Each row has a name. Each piece below is followed by the name of the row it came from, unless a question asks for something else. Each question is about the rows just above it. Places in a row count from 0.

(16): [180 192 182 128]
(151): [180 192 133 124]
(133): [132 133 149 106]
Which entry of (133) is missing from [132 106 149]?  [133]
[180 192 133 124]  (151)
[180 192 182 128]  (16)
Table of tags by key:
[180] -> j433
[127] -> j456
[124] -> j645
[179] -> j366
[128] -> j156
Join (16) by its entry at place 3:  j156
Which entry of (16) is missing from [180 128 192]?  [182]

(61): [126 132 137 123 129 144 124 123 104 133 119 131 104 138  96 134 142 114
 125 111 128 129 112 151 126 134 139 139 128 107 121 127 140 137 116 112
 113 136 131 133 108 130 133 139 142 145 120 125]
(25): [133 140 129 137 141 133 129 118  69 132 129 134 122 136 154 128 138 123
 138 138 123 144 123 151 151 113 137 133 122 141  98 133 115 128 118 124
 133 125 140 118 112 113 135 129 134 132 146 142]
(174): [127 126 139 117 140 130 130 136 125 144 126 132 132 129 126 134 129 114
 135 109 125 120 142 126 106 131 126 129 132 125 142 122 141 122 129 126
 134 129 120 127 119 144 131 132 134 127 116 118]
(151): [128 117 122 125 111 137 126 138 183 110 133 126 140 119 142 115 121 134
 123 138 137 139 139 116 135 137 128 117 137 137 123 130 121 119 133 131
 150 132 135 133 135 132 113 122 126 131 130 125]
(133): [127 130 110 131 113 126 128 129 126 113 128 131 123 133 144 130 133 126
 121 134 129 143 145 134 143 114 135 130 141 137  80 130 102 123 135 117
 131 136 135 117 117 114 107 131 129 126 144 155]
(108): [130 114 125 116 145 156 129 122 144 114 127 115 121 136 116 141 122 121
 115 117 130 129 117 113 125 141 140 124 129 122 136 131 140 129 125 127
 134 130 121 123 141 137 127 124 131 139 139 108]
(184): [130 114 125 116 145 156 129 122 144 114 127 115 121 136 116 141 122 121
 115 117 130 129 117 113 125 141 140 124 129 122 136 131 117 129 125 129
 134 130 121 123 141 137 127 124 131 139 116 108]
(50): [127 130 110 131 113 126 128 129 126 113 128 131 123 133 144 130 133 126
 121 134 129 143 145 134 143 114 126 130 141 137  80 138 102 123 135 117
 131 136 135 117 117 114 107 131 129 126 144 155]
tags:
[145] -> j956
[137] -> j509
[132] -> j239
[131] -> j136
[130] -> j281
[146] -> j820
Look up the entry of (50) at place 3 in the table:  j136
Print row (25).  [133 140 129 137 141 133 129 118  69 132 129 134 122 136 154 128 138 123
 138 138 123 144 123 151 151 113 137 133 122 141  98 133 115 128 118 124
 133 125 140 118 112 113 135 129 134 132 146 142]
Print row (108).  [130 114 125 116 145 156 129 122 144 114 127 115 121 136 116 141 122 121
 115 117 130 129 117 113 125 141 140 124 129 122 136 131 140 129 125 127
 134 130 121 123 141 137 127 124 131 139 139 108]
Where do [126 132 137 123 129 144 124 123 104 133 119 131 104 138  96 134 142 114
 125 111 128 129 112 151 126 134 139 139 128 107 121 127 140 137 116 112
 113 136 131 133 108 130 133 139 142 145 120 125] appear?  (61)
Which entry of (50) is missing from [135 136 131 143 144 127 130 134 107 128 155 110 113 126 133 121 143 141
 137 133 130 123 130 131 114 131 126 113 145 123 117 135 128 102 129 126
 114 117 129 129 134 126 131 117 138 126 144]?  [80]
[128 117 122 125 111 137 126 138 183 110 133 126 140 119 142 115 121 134
 123 138 137 139 139 116 135 137 128 117 137 137 123 130 121 119 133 131
 150 132 135 133 135 132 113 122 126 131 130 125]  (151)
Shuffled (25) with one entry gone: [113 141 133 122 141 129 133  98 133 135 151 137 115 118 122 137 125 146
 129 118 113 144 140 129 112 123 138 142 132 129 138 154 134 136 123 133
 138 123 128  69 132 128 151 118 133 134 140], missing  [124]

(50): [105 110 131 112 137 154 133 150 132  84 113 159 125 118 128 126 120 153
 128 121 120 152 116 128  86 146 114 137 107 110]
(108): [128 123 148 123 128  85 134 152 134  84 108 149 135 116 127 130 123 143
 118 129 118 146 134 127  83 152 126 139 121 119]
(151): [109 115 132 107 141 160 129 155 123  87 112 147 132 115 133 124 121 148
 125 126 118 151 121 126  79 145 127 143 121 120]
(13): [111 119 131 111 139 156 134 155 136 117 109 148 127 116 129 132 113 147
 126 129 121 144 131 121  85 144 124 143 117 116]
(25): [109 112 126 108 135 149 142 154 133  91 108 149 138 115 132 131 126 154
 117 125 130 150 130 123  91 150 122 140 119 128]
(16): [103 118 134 113 140 156 139 157 128  87 108 149 135 115 133 122 122 146
 123 128 124 148 123 128  85 152 128 144 115 111]
[139 156]  (13)
Which row holds [109 115 132 107 141 160 129 155 123  87 112 147 132 115 133 124 121 148
 125 126 118 151 121 126  79 145 127 143 121 120]?  (151)
Table of tags by key:
[122] -> j5
[121] -> j752
[152] -> j65
[123] -> j469
Look up the entry of (16) at place 16 in the table:  j5
[128 124 148 123 128  85]  (16)
Which row holds [109 112 126 108 135 149 142 154 133  91 108 149 138 115 132 131 126 154
 117 125 130 150 130 123  91 150 122 140 119 128]?  (25)

